Below is a small trained network, with its code and all its weights. Each question gives an input and a class and asks what happens when units are switched off, that is, made to give their printed mean instead of their output.

import numpy as np


def w(rows, s, z=0):
    codes = np.array(rows[::2]) - 128.0
    scale = np.full(codes.shape[1], s)
    scale[-1] = z or s
    return codes * scale


def norm(h):
    return h / np.sqrt((h * h).mean(-1, keepdims=True) + 1e-5)


def f(y):
    return np.maximum(y, 0)


def log_softmax(a):
    a = a - a.max(-1, keepdims=True)
    return a - np.log(np.exp(a).sum(-1, keepdims=True))


def net(x, mask):
    res = np.array(x, float).reshape(1, 7) / 4 @ E
    u = 0
    for l in range(2):
        y = f(norm(res) @ A[l][:, :-1].T + A[l][:, -1])
        res = res + np.where(mask[u : u + 8], y, B[l][:, -1]) @ B[l][:, :-1]
        u += 8
    return log_softmax(norm(res)[-1] @ U[:, :-1].T + U[:, -1])


A, B = {}, {}
E = w([
[130,131,128,125,131,135,129,128,128],'x0',
[114,3,116,114,83,180,124,140,132],'x1',
[174,107,148,58,169,68,173,167,91],'x2',
[23,132,201,161,202,129,181,121,76],'x3',
[141,176,183,92,154,229,149,149,162],'x4',
[150,82,152,132,144,106,182,59,173],'x5',
[84,134,90,140,73,106,202,171,169],'x6',
],0.0057)
A[0] = w([
[147,93,178,2,154,44,155,202,110,1],'L0N0',
[110,72,205,119,128,75,149,82,199,214],'L0N1',
[24,141,92,100,163,145,89,180,47,140],'L0N2',
[101,59,148,93,79,157,125,131,98,45],'L0N3',
[104,18,146,99,77,166,107,150,132,67],'L0N4',
[83,121,61,140,90,77,198,185,179,89],'L0N5',
[167,86,151,157,174,108,22,95,92,112],'L0N6',
[109,138,132,74,81,118,67,188,106,69],'L0N7',
],0.0073,0.0029)
B[0] = w([
[97,132,157,198,99,189,1,28,151,241],'L0N0',
[141,176,77,121,152,195,135,96,43,242],'L0N1',
[150,170,127,141,160,189,156,75,77,242],'L0N2',
[221,180,125,143,161,103,190,175,119,187],'L0N3',
[125,193,179,192,180,71,111,135,139,231],'L0N4',
[99,133,123,82,249,150,59,166,122,252],'L0N5',
[48,142,95,83,187,115,151,207,171,216],'L0N6',
[168,155,55,165,169,220,166,66,113,189],'L0N7',
],0.0082,0.0043)
A[1] = w([
[57,139,157,183,125,190,108,147,104,201],'L1N0',
[253,142,56,49,54,127,47,159,189,107],'L1N1',
[160,11,171,190,138,166,126,189,95,160],'L1N2',
[144,135,178,74,149,184,155,149,177,105],'L1N3',
[115,89,188,73,166,130,33,138,119,137],'L1N4',
[116,208,182,112,156,96,72,125,70,254],'L1N5',
[107,184,147,162,176,135,94,28,187,178],'L1N6',
[168,61,118,101,179,117,196,30,179,121],'L1N7',
],0.0067,0.0034)
B[1] = w([
[134,57,139,57,99,76,116,80,145,216],'L1N0',
[68,89,234,126,133,108,203,91,54,196],'L1N1',
[193,222,189,161,95,1,66,138,204,140],'L1N2',
[151,96,56,42,154,72,151,144,120,159],'L1N3',
[21,95,64,114,112,129,138,162,184,166],'L1N4',
[171,93,134,142,88,102,169,142,164,250],'L1N5',
[143,113,117,153,69,152,92,198,132,254],'L1N6',
[122,207,87,143,139,182,101,141,97,145],'L1N7',
],0.0088,0.0093)
U = w([
[75,113,229,107,146,131,183,54,45,121],'0',
[113,103,133,153,58,164,26,101,187,129],'1',
[85,140,81,48,236,149,107,228,178,24],'2',
[234,226,172,191,140,58,128,183,177,68],'3',
[181,213,43,139,179,252,109,78,30,6],'4',
[185,66,83,124,106,145,150,182,102,243],'5',
[177,87,67,70,123,105,146,133,121,253],'6',
],0.011,0.0035)

Each question gives the input, the list of numbers given to net, and the class t.
The units are the neurons (one row each of A and B). Each row of codes is followed by its name. A weight is (code - 128) times the scale printed after its matrix; where a second scale follows, it is the last column's (A, B and U).
mask holds one flag per neuron, layer by layer. A switched-off neuron (its flag False) gives its mean, the last column of its row in B, instead of its output. The means were averaged over made-up inputs and are rounded, as every weight is.
A unit's drop is (log p(t) with every unit on - log p(t) with that unit switched off) / (log p(t) with every unit on - log p(t) with every unit switched off).
The circuit of an input: a set's keep is (log p(t) with only the set's units on - log p(t) with every unit switched off) / (log p(t) with every unit on - log p(t) with every unit switched off). Starting from the 12 units with the biggest drops (on a tie, the unit counted first), units are removed one at a time, each time the one whose removal leaves the highest keep (on an exact tie, the one counted first), for as long as the keep stays at least 0.8.
units of the circuit, in order: the units of the circuit, biggest drop first
most important unit: the unit with the biggest drop
top k neurons: the k neurons with the biggest drops, biggest first
top k neurons in layer l: the k neurons of layer l with the biggest drops, biggest first
input [4,2,8,-7,7,-4,0], class 1: top 2 neurons -> L0N0, L0N3
input [-7,-5,8,0,-1,-5,-1], class 1: units of the circuit, in order -> L0N0
input [3,6,-3,5,5,-8,7], class 4: top 4 neurons in layer 0 -> L0N2, L0N7, L0N6, L0N3
input [-4,-7,-6,-8,5,3,-8], class 0: units of the circuit, in order -> L1N1, L0N4, L0N0, L0N2
input [-4,-1,5,-6,6,6,-5], class 0: top 2 neurons -> L1N1, L0N5
input [-4,4,7,3,5,-8,4], class 4: top 2 neurons in layer 0 -> L0N2, L0N7
input [8,3,-5,-1,2,3,3], class 5: top 2 neurons in layer 0 -> L0N0, L0N3
input [-4,5,-3,1,0,-8,-5], class 4: top 2 neurons in layer 0 -> L0N2, L0N7
input [-3,6,1,7,8,8,-1], class 4: top 2 neurons in layer 1 -> L1N7, L1N1
input [2,-3,-4,-3,-3,6,-5], class 4: top 2 neurons in layer 0 -> L0N5, L0N0
input [-7,4,-6,-2,-1,7,7], class 2: top 2 neurons -> L0N5, L0N0
input [-3,6,-6,-1,-1,-1,-7], class 2: top 2 neurons -> L0N6, L0N0
input [-4,1,7,6,5,4,2], class 1: top 2 neurons in layer 1 -> L1N1, L1N6
input [0,-1,5,0,4,7,-6], class 4: most important unit -> L0N1
input [6,8,5,7,2,3,-5], class 3: top 4 neurons -> L1N2, L0N3, L1N1, L0N4
input [7,2,-2,3,1,-2,-1], class 5: top 2 neurons in layer 1 -> L1N1, L1N0
input [-7,-4,-1,5,-5,-8,4], class 4: top 2 neurons -> L0N2, L1N1
input [6,6,-2,-5,-5,-2,-6], class 2: top 2 neurons in layer 0 -> L0N6, L0N4
input [7,-6,8,4,-1,0,8], class 1: top 2 neurons -> L0N0, L0N6
input [0,-1,4,-7,3,-8,3], class 4: top 2 neurons in layer 0 -> L0N7, L0N0
input [-1,3,8,5,-5,-3,-6], class 1: units of the circuit, in order -> L0N0, L1N1
input [6,-8,-4,5,0,-7,-5], class 3: top neuron -> L1N5
